Below is a small trained network, with its code and all its weights. Each question gives an input and a class and asks what happens when units are switched off, that is, made to give their printed mean instead of their output.

import numpy as np


def w(rows, s, z=0):
    codes = np.array(rows[::2]) - 128.0
    scale = np.full(codes.shape[1], s)
    scale[-1] = z or s
    return codes * scale


def f(y):
    return np.maximum(y, 0)


def log_softmax(a):
    a = a - a.max(-1, keepdims=True)
    return a - np.log(np.exp(a).sum(-1, keepdims=True))


def net(x, mask):
    res = np.array(x, float).reshape(1, 8) / 4 @ E
    y = f(res @ A[0][:, :-1].T + A[0][:, -1])
    res = res + np.where(mask, y, B[0][:, -1]) @ B[0][:, :-1]
    return log_softmax(res[-1] @ U[:, :-1].T + U[:, -1])


A, B = {}, {}
E = w([
[77,115,101,127,246,146,185,167,101],'x0',
[34,170,162,203,59,69,91,253,153],'x1',
[65,7,138,59,113,117,59,86,215],'x2',
[127,123,123,107,114,132,129,132,116],'x3',
[48,190,214,125,115,127,205,54,80],'x4',
[154,116,180,162,131,152,175,155,193],'x5',
[68,199,54,203,94,247,150,112,151],'x6',
[129,135,137,126,132,135,120,133,130],'x7',
],0.0074)
A[0] = w([
[124,174,142,199,172,197,96,80,168,100],'n1',
[105,148,119,114,131,189,153,116,110,79],'n2',
[63,134,148,169,86,81,71,206,122,146],'n3',
[198,166,196,122,92,146,155,111,218,153],'n4',
[128,115,34,156,48,254,155,170,181,3],'n5',
[60,63,160,117,134,121,84,84,172,57],'n6',
[89,115,154,60,167,204,77,97,184,137],'n7',
[172,174,143,167,131,150,132,119,21,129],'n8',
[178,127,127,80,152,115,147,81,98,113],'n9',
[117,106,168,185,109,111,195,84,70,69],'n10',
[186,130,50,78,132,188,132,55,133,43],'n11',
[171,79,164,177,173,187,123,50,110,11],'n12',
[195,95,155,127,140,192,137,55,94,63],'n13',
[215,98,46,123,160,127,59,169,167,213],'n14',
[160,136,158,79,156,149,157,75,149,82],'n15',
[208,123,199,88,178,75,102,146,120,36],'n16',
[165,160,115,160,139,137,211,162,121,73],'n17',
[182,186,135,152,131,132,158,129,117,21],'n18',
[131,118,88,109,180,119,156,172,153,108],'n19',
[182,146,100,141,143,138,125,163,88,114],'n20',
[97,152,133,141,233,105,136,185,155,113],'n21',
[197,88,174,83,169,67,177,160,71,59],'n22',
[178,114,58,106,118,175,121,219,141,112],'n23',
[213,165,178,150,143,150,126,138,108,56],'n24',
[85,80,103,89,192,177,195,164,101,103],'n25',
[117,174,58,72,86,101,81,99,83,246],'n26',
[156,123,203,108,151,72,143,179,184,100],'n27',
[189,130,191,149,146,175,139,163,65,65],'n28',
[122,163,79,138,125,245,115,74,167,64],'n29',
[201,138,182,122,127,21,124,111,153,41],'n30',
[134,106,172,154,90,132,103,90,130,179],'n31',
[63,178,207,44,111,149,203,67,110,165],'n32',
[223,144,104,161,57,125,56,112,157,197],'n33',
[150,184,79,146,121,47,136,130,47,19],'n34',
[139,123,95,132,195,121,153,173,182,152],'n35',
[196,112,60,137,170,148,140,90,166,196],'n36',
],0.0094,0.0044)
B[0] = w([
[106,82,119,74,121,192,48,112,78,187],'n1',
[120,95,167,95,128,105,144,154,97,168],'n2',
[219,204,134,160,94,217,144,217,134,245],'n3',
[165,232,139,61,198,129,153,28,158,188],'n4',
[39,122,94,92,54,173,79,102,85,223],'n5',
[214,69,26,183,108,101,146,137,209,210],'n6',
[178,40,69,200,138,108,165,74,181,213],'n7',
[161,39,120,128,152,128,142,88,184,195],'n8',
[134,178,160,163,118,193,123,220,109,181],'n9',
[136,109,154,171,137,79,106,81,107,163],'n10',
[148,183,84,168,123,146,160,223,126,210],'n11',
[165,181,75,160,131,111,156,204,82,172],'n12',
[165,198,94,162,120,153,137,208,102,190],'n13',
[82,128,245,203,124,69,108,89,93,254],'n14',
[193,169,129,193,111,151,88,189,110,174],'n15',
[68,54,90,106,58,179,49,111,68,182],'n16',
[139,85,105,122,121,139,64,116,192,176],'n17',
[182,58,84,136,106,138,134,122,158,157],'n18',
[149,181,138,23,164,117,199,69,100,170],'n19',
[113,56,104,128,153,47,120,82,174,171],'n20',
[148,195,137,53,109,161,178,106,154,181],'n21',
[61,105,89,95,103,202,65,108,80,188],'n22',
[82,87,218,255,180,31,127,83,123,200],'n23',
[158,69,87,138,127,118,149,106,189,158],'n24',
[163,195,134,28,108,117,210,78,179,199],'n25',
[128,195,162,84,243,174,136,81,193,213],'n26',
[89,179,72,160,108,190,45,106,112,186],'n27',
[146,105,52,186,118,90,95,140,161,158],'n28',
[66,70,113,89,75,206,83,107,36,218],'n29',
[55,136,112,67,99,199,86,123,97,180],'n30',
[150,133,146,97,166,93,174,123,161,182],'n31',
[96,143,193,207,190,25,129,85,54,226],'n32',
[155,146,204,22,166,99,216,92,149,228],'n33',
[116,80,43,141,114,122,110,137,220,166],'n34',
[134,177,181,85,165,97,185,68,112,187],'n35',
[136,208,146,165,130,111,113,189,130,224],'n36',
],0.0067,0.0099)
U = w([
[96,122,188,188,140,75,117,115,85,160],'0',
[66,103,85,71,76,178,75,137,72,19],'1',
[162,192,120,157,100,150,134,254,132,9],'2',
[166,56,46,147,116,107,137,112,216,2],'3',
[118,168,132,95,157,135,118,115,154,251],'4',
[150,176,155,15,141,123,171,96,149,17],'5',
[130,127,155,119,152,140,124,127,137,230],'6',
],0.011,0.0059)

Each question gives the input, the list of numbers given to net, and the class t.
The units are the neurons (one row each of A and B). Each row of codes is followed by its name. A weight is (code - 128) times the scale printed after its matrix; where a second scale follows, it is the last column's (A, B and U).
mask holds one flag per neuron, in row order. A switched-off neuron (its flag False) gives its mean, the last column of its row in B, instead of its output. The means were averaged over made-up inputs and are rounded, as every weight is.
A unit's drop is (log p(t) with every unit on - log p(t) with that unit switched off) / (log p(t) with every unit on - log p(t) with every unit switched off).
The circuit of an input: a set's keep is (log p(t) with only the set's units on - log p(t) with every unit switched off) / (log p(t) with every unit on - log p(t) with every unit switched off). Starting from the 12 units with the biggest drops (on a tie, the unit counted first), units are removed one at a time, each time the one whose removal leaves the highest keep (on an exact tie, the one counted first), for as long as the keep stays at least 0.8.
units of the circuit, in order: the units of the circuit, biggest drop first
most important unit: the unit with the biggest drop
top k neurons: the k neurons with the biggest drops, biggest first
drop of u: that unit's drop, to one decimal
input [-8,-8,1,8,6,8,-5,-6], class 2: top 4 neurons -> (n13, n15, n9, n12)
input [-5,-3,0,-5,-4,4,-1,-7], class 5: units of the circuit, in order -> (n33)
input [6,-7,-1,7,8,5,-2,6], class 0: top 3 neurons -> (n32, n3, n10)
input [1,1,7,-5,-7,-2,1,-2], class 0: top 2 neurons -> (n14, n23)
input [-3,-6,0,6,7,-5,-4,6], class 0: top 2 neurons -> (n32, n3)
input [8,-4,2,-2,5,-5,-8,-6], class 1: top 3 neurons -> (n22, n16, n33)
input [8,3,1,0,-6,-7,-2,1], class 5: top 3 neurons -> (n21, n19, n25)
input [7,-1,-8,-2,2,1,-8,3], class 1: top 2 neurons -> (n22, n16)
input [-3,-3,7,-4,-5,5,8,7], class 1: top 3 neurons -> (n5, n29, n1)
input [-1,-7,-8,5,7,-8,-4,5], class 3: units of the circuit, in order -> (n8, n34)
input [5,-2,0,2,-4,1,0,0], class 5: units of the circuit, in order -> (n25, n19)
input [0,-6,7,4,5,-5,-4,3], class 3: top 3 neurons -> (n6, n7, n14)
input [-3,4,1,5,-8,-5,-3,2], class 0: top 2 neurons -> (n14, n23)
input [-3,5,-6,3,-5,1,4,-2], class 3: most important unit -> n32
input [-7,8,-1,7,-2,-8,-6,-4], class 2: top 3 neurons -> (n3, n4, n25)
input [-7,-6,-1,-6,-5,-5,-8,-3], class 1: top 3 neurons -> (n16, n22, n30)
input [6,4,6,1,-8,8,6,3], class 0: top 2 neurons -> (n23, n14)
input [-4,7,8,-1,-5,8,8,3], class 1: top 3 neurons -> (n5, n29, n1)
input [-4,5,6,0,7,-8,-7,0], class 4: drop of n6 -> 0.3
input [-2,-7,-7,-6,-2,-4,3,1], class 2: units of the circuit, in order -> (n11)
input [7,5,5,-6,5,-1,-3,3], class 5: drop of n25 -> 0.4
input [-1,2,-4,4,-2,-4,6,3], class 1: drop of n5 -> 0.3
input [4,1,-7,2,-5,-4,8,2], class 1: drop of n5 -> 0.6
